Each row has a name. After each piece below comes the name of the row it's from, unless a question asks for something else. Each question is about the rows just above it. Places in a row count from 1.

Columns, left to right: M V P H R U
nus: [ 77 108 146  94 112 106]
rav: [ 92  92 141  90 137 102]
peku: [ 74 134 142 107  87 109]
Koto: [ 97 130 104 111 113 148]
bifer: [ 97 130 104 183  88 113]
dal: [150 158 117 104 126 194]
duve: [126 118 180 155 158 156]
zos: [143 154 122 106 134 201]
[77 92 74 97] is in which column, read top down? : M
Row and place of [74] in the named rows: : peku, 1

Columns, left to right: B L G N E Q X
Vobod: [141 132 101  87  86 119 140]
zuve: [141 132 101  87 173 154 101]
Zuleb: [148 132 100  87  99 119 140]
Zuleb without one entry, shuffled: [100 140  87 119 148 132]. Gone: : [99]
Vobod without one entry, shuffled: [101 140 132  86 119 141]. Gone: : [87]
zuve without one entry, shuffled: [154 101  87 141 101 173]. Gone: : [132]
Where in the named rows is [173]? : zuve, 5

Columns, left to right: Y D J A Z S T C W
dip: [104  79 183  99 165  73 179  97 103]
sus: [182 154 192 153 141  59  67  85 105]
zuf: [158 158 112 102  69  86 127 164 135]
rurid: [ 84  79 183  99 165  73 179  97 103]
Which column holds [158  79] top down? : D
Where in the named rows is [105]? : sus, 9

Columns, left to right: Geki pibu sano pid reveg tuk lubo
lipo: [ 79 211 108 108 112 184 107]
bonel: [ 61 200 133 160  89 115 154]
Pavo: [142 141 138 149 115 120 135]
[135] is at row and place : Pavo, 7
[149] is at row and place : Pavo, 4
lipo without one entry, shuffled: [211 108 112  79 184 108]. Gone: : [107]
[141] is at row and place : Pavo, 2
Pavo without one entry, shuffled: [142 138 115 149 120 141]. Gone: : [135]

Columns, left to right: Fogob vud zapiz fose pebob Sofin vozu Bop vem
nul: [139 148 160  82 150  83 143  95 108]
belus: [143 124 109 115  83 110 100 144 207]
Falo: [143 144 109 115  83 105 110 188 109]
bikas: [116 101 131 154 143 108  88  94 104]
Shuffled nul with one entry gone: [143 108 150  95 160 139  82 148], missing : [83]
Which entry of Falo is missing from [ 83 110 109 115 105 144 143 109]? : [188]
[101] is at row and place : bikas, 2
Falo without one entry, shuffled: [109 105 110 109 115 144 143 188]. Gone: : [83]
Which column holds [83 83] top down? : pebob
[108 207 109] is in which column, read top down? : vem
Where in the named rows is [104]? : bikas, 9

Columns, left to right: tokob Zufug kovog mas Bodib kazop Fama
Lag: [115  88 113 128  58 112 113]
Zimu: [115  88 113 128  58 120  97]
difop: [115 125 113 128  58 112  97]
Which entry of Lag is missing from [113  58 115 113 128  88]? : [112]
Which column holds this, read top down? [120 112] : kazop

Columns, left to right: menaf Bori gevek Geb paref fufa debak mago
bini: [172 101 176  85 157 187  86  95]
Gazum: [140 111 146 114 124 115 116 113]
dus: [161 102 154  91 102 177 116 133]
nepo: [183 187  69 182 190  97  63  75]
[176] is at row and place : bini, 3
Which column holds [115 177  97] top down? : fufa
Row and place of [140] in the named rows: : Gazum, 1
[182] is at row and place : nepo, 4
Gazum without one entry, shuffled: [111 113 116 114 140 124 146]. Gone: : [115]
Shuffled nepo with one entry gone: [182 187 190  97  75  63  69], missing : [183]

Columns, left to right: daz reti zifi memuz
Zap: [148 163 129  97]
Zaf: [173 147 153 166]
tuno: [131 126 131 136]
mor: [148 154 146 147]
pipub: [186 157 159 170]
zesad: [115 143 113 114]
ruv: [150 161 131 103]
dumut: [207 163 172 194]
mor without one entry, shuffled: [147 148 154]. Gone: : [146]
Shuffled zesad with one entry gone: [143 114 115], missing : [113]
[173 131 148 186] is in which column, read top down? : daz
Which entry of mor is missing from [154 148 146]? : [147]
[153] is at row and place : Zaf, 3
Which column holds this, read top down? [147 126] : reti
Which column holds [153 131 146 159 113] top down? : zifi

Columns, left to right: fav gobof kap tud Sose fafuz gerap nez gepep vuf
ditum: [122 109 124 120 125 141 127 124 108 125]
sebo: [ 65 130 126 129 130  99 137 167 103 116]
Ged: [156 124 135 121 125 131 161 208 110 132]
rerup: [118 135 119 117 122 125 122 137 136 133]
lusa: [152 137 139  81 133 116  99 124 114 122]
tiv: [127 115 135 114 138 146 130 135 138 122]
pega: [155 125 127 128 134 125 109 110 129 109]
Raba: [107 131 140 116 113 137 138 151 135 133]
zam: [144 122 113 134 143 134 139 106 152 137]
Where in the named rows is [108]? : ditum, 9
[130 125 122 133 138 134] is in which column, read top down? : Sose
Which column holds this, read top down? [114 138 129] : gepep
Shuffled rerup with one entry gone: [136 119 122 117 125 122 133 137 118], missing : [135]
[151] is at row and place : Raba, 8
tiv without one entry, shuffled: [114 122 138 146 127 138 135 130 135]. Gone: : [115]

Columns, left to right: mev losu fasur Kome Garoz
dit: [ 72  82 101 131  56]
biles: [114 147 169 132 127]
Vus: [ 64  84 112 135  90]
rubi: [127 135 126 136 130]
[101] is at row and place : dit, 3
Which column holds [ 82 147  84] top down? : losu
Which column holds this, read top down? [131 132] : Kome
[127  90] is in which column, read top down? : Garoz
[ 72 114  64] is in which column, read top down? : mev
Vus without one entry, shuffled: [112  84 135  90]. Gone: : [64]

Columns, left to right: Nusu zedir fif vikul zusom zisad nup
Dol: [149 135  86 143 133  97 150]
bape: [137 109  87 118 148 145 161]
vor: [149 135  86 104 133  97 171]
razu: [149 135  86 104 133  97 156]
tubep: [114 101 192 131 100 128  78]
ralu: [ 98 134 140 128 135 131 139]
Which entry of tubep is missing from [ 78 131 101 192 114 128]? : [100]
[150] is at row and place : Dol, 7
[156  78] is in which column, read top down? : nup

Columns, left to right: Paru Sav mema nifof kigu Pitum rup
Pobev: [181 171 112 131  75 133 167]
bir: [147 144 115 187  57 127 115]
Mosub: [157 188 163 146 111 133 147]
Segit: [147 144 117 185  57 128 114]
komu: [181 183 128 136  91 134 173]
zenav: [147 127 156  98  46 150 133]
fofat: [147 188 117 185  57 128 114]
lutus: [130 131 132 103 131 145 138]
Which entry of Mosub is missing from [188 163 133 146 157 147]? : [111]
Which entry of lutus is missing from [130 138 131 145 131 103]? : [132]
Which column holds [ 75  57 111  57  91  46] top down? : kigu
Pobev without one entry, shuffled: [167 181 171 133  75 112]. Gone: : [131]
Which entry of Pobev is missing from [171 133 131 181 112  75]? : [167]
Which entry of Mosub is missing from [157 133 146 163 188 111]? : [147]

